Below is a small trained network, with its code and all its weights. Each question gives an input and a target symbol and asks what happens when units are switched off, that is, made to give their printed mean instead of their output.

import numpy as np


def w(rows, s, z=0):
    codes = np.array(rows[::2]) - 128.0
    scale = np.full(codes.shape[1], s)
    scale[-1] = z or s
    return codes * scale


def norm(h):
    return h / np.sqrt((h * h).mean(-1, keepdims=True) + 1e-5)


def f(y):
    return y / 2 * (1 + np.tanh(0.7978845608 * (y + 0.044715 * y**3)))


def softmax(a):
    e = np.exp(a - a.max(-1, keepdims=True))
    return e / e.sum(-1, keepdims=True)


def log_softmax(a):
    a = a - a.max(-1, keepdims=True)
    return a - np.log(np.exp(a).sum(-1, keepdims=True))


def net(x, mask):
    ids = ['αγδζθφψω'.index(c) for c in x.split()]
    T = len(ids)
    res = E[ids] + P[:T]
    r = norm(res)
    for j in range(2):
        rows = slice(2 * j, 2 * j + 2)
        q, k, v = (r @ M[0][rows].T for M in (Q, K, V))
        z = softmax(np.where(np.tri(T) > 0, q @ k.T / 2**0.5, -1e9)) @ v
        o = O[0][rows]
        res = res + np.where(mask[j], z, o[:, -1]) @ o[:, :-1]
    y = f(norm(res) @ A[0][:, :-1].T + A[0][:, -1])
    res = res + np.where(mask[2:6], y, B[0][:, -1]) @ B[0][:, :-1]
    return log_softmax(norm(res)[-1] @ U[:, :-1].T + U[:, -1])


Q, K, V, O, A, B = {}, {}, {}, {}, {}, {}
E = w([
[124,193,82,124],'α',
[182,124,1,97],'γ',
[118,196,163,139],'δ',
[12,110,96,122],'ζ',
[163,97,161,31],'θ',
[66,76,139,95],'φ',
[143,68,83,116],'ψ',
[24,141,83,140],'ω',
],0.02)
P = w([
[191,51,143,217],'0',
[90,211,74,86],'1',
[39,161,89,69],'2',
[82,158,120,60],'3',
[94,237,117,86],'4',
[91,107,158,53],'5',
[122,100,175,52],'6',
[86,57,175,51],'7',
[101,80,172,64],'8',
[60,1,192,65],'9',
],0.0066)
Q[0] = w([
[92,45,105,207],'head 1',
[144,157,161,87],'head 1',
[219,185,201,249],'head 2',
[126,168,84,90],'head 2',
],0.013)
K[0] = w([
[79,175,133,104],'head 1',
[75,155,181,179],'head 1',
[126,172,168,3],'head 2',
[122,72,121,182],'head 2',
],0.013)
V[0] = w([
[61,160,145,72],'head 1',
[254,164,229,134],'head 1',
[150,42,209,160],'head 2',
[219,102,112,39],'head 2',
],0.0076)
O[0] = w([
[236,144,139,64,144],'head 1',
[40,135,90,174,1],'head 1',
[124,244,96,2,153],'head 2',
[141,226,184,130,145],'head 2',
],0.0084,0.007)
A[0] = w([
[127,148,253,113,205],'neuron 1',
[131,163,118,92,104],'neuron 2',
[147,171,102,197,4],'neuron 3',
[192,162,138,84,51],'neuron 4',
],0.015,0.0028)
B[0] = w([
[7,213,54,178,254],'neuron 1',
[183,133,194,95,195],'neuron 2',
[145,90,229,190,125],'neuron 3',
[105,56,136,176,240],'neuron 4',
],0.011,0.0056)
U = w([
[193,126,4,111,131],'α',
[189,71,146,71,255],'γ',
[110,91,159,181,162],'δ',
[118,146,97,88,12],'ζ',
[112,131,133,77,33],'θ',
[118,150,121,114,7],'φ',
[103,171,98,151,121],'ψ',
[110,196,175,54,79],'ω',
],0.014,0.0024)

Each question gives the input, a string of symbols that net reads in full, and the target symbol t.
The units are the heads (2 rows each of Q, K, V and O) and the neurons (one row each of A and B). Each row of codes is followed by its name. A weight is (code - 128) times the scale printed after its matrix; where a second scale follows, it is the last column's (O, A, B and U).
mask holds one flag per unit, heads first, then neurons. A switched-off unit (its flag False) gives its mean, the last column of its rows in O or B, instead of its output. The means were averaged over made-up inputs and are rounded, as every weight is.
A unit's drop is (log p(t) with every unit on - log p(t) with that unit switched off) / (log p(t) with every unit on - log p(t) with every unit switched off).
The circuit of an input: a set's keep is (log p(t) with only the set's units on - log p(t) with every unit switched off) / (log p(t) with every unit on - log p(t) with every unit switched off). Starting from all 6 units, units are removed one at a time, each time the one whose removal leaves the highest keep (on an exact tie, the one counted first), for as long as the keep stays at least 0.8.
circuit, biggest first: the units of the circuit, biggest drop first
top k neurons: the k neurons with the biggest drops, biggest first
which heads matter: for each layer, one digit per head in row order, 1 if its drop is at least 0.15 and else 0, layers parted by /
drop of u: that unit's drop, to one decimal
input ψ γ ψ δ ψ θ ψ γ, target γ: circuit, biggest first	neuron 1
input ζ γ ω ζ ζ ψ δ ζ, target γ: circuit, biggest first	head 2; neuron 1
input γ ψ ψ ζ ψ, target γ: which heads matter	00
input ζ ζ ψ φ δ φ α ω, target γ: circuit, biggest first	neuron 1; head 2
input ω ψ ψ ψ δ ψ ψ α, target γ: which heads matter	00
input ζ ψ θ ψ ω φ, target γ: circuit, biggest first	head 2; head 1
input ζ δ θ ψ θ, target γ: which heads matter	01
input ψ ψ ψ ψ ψ γ ψ ψ ζ, target ω: which heads matter	01
input ω ψ ψ ζ ω, target α: top 3 neurons	neuron 1; neuron 4; neuron 2
input ω γ ψ δ φ, target γ: circuit, biggest first	head 2; neuron 1
input ζ ω ω, target γ: which heads matter	10
input α δ α ψ φ, target δ: which heads matter	01
input ψ γ ω ω ζ, target ω: which heads matter	00
input γ ψ ψ δ θ, target ψ: top 2 neurons	neuron 1; neuron 4
input α ζ ζ ψ γ γ ψ φ, target δ: top 2 neurons	neuron 1; neuron 2
input γ γ δ δ φ, target ψ: drop of neuron 1	0.8
input θ ψ δ φ ψ α ψ δ, target ψ: drop of neuron 1	0.4
input ψ ω α α δ, target δ: drop of neuron 3	0.2
input α ζ ψ γ ζ ω ζ ψ α, target δ: top neuron	neuron 4
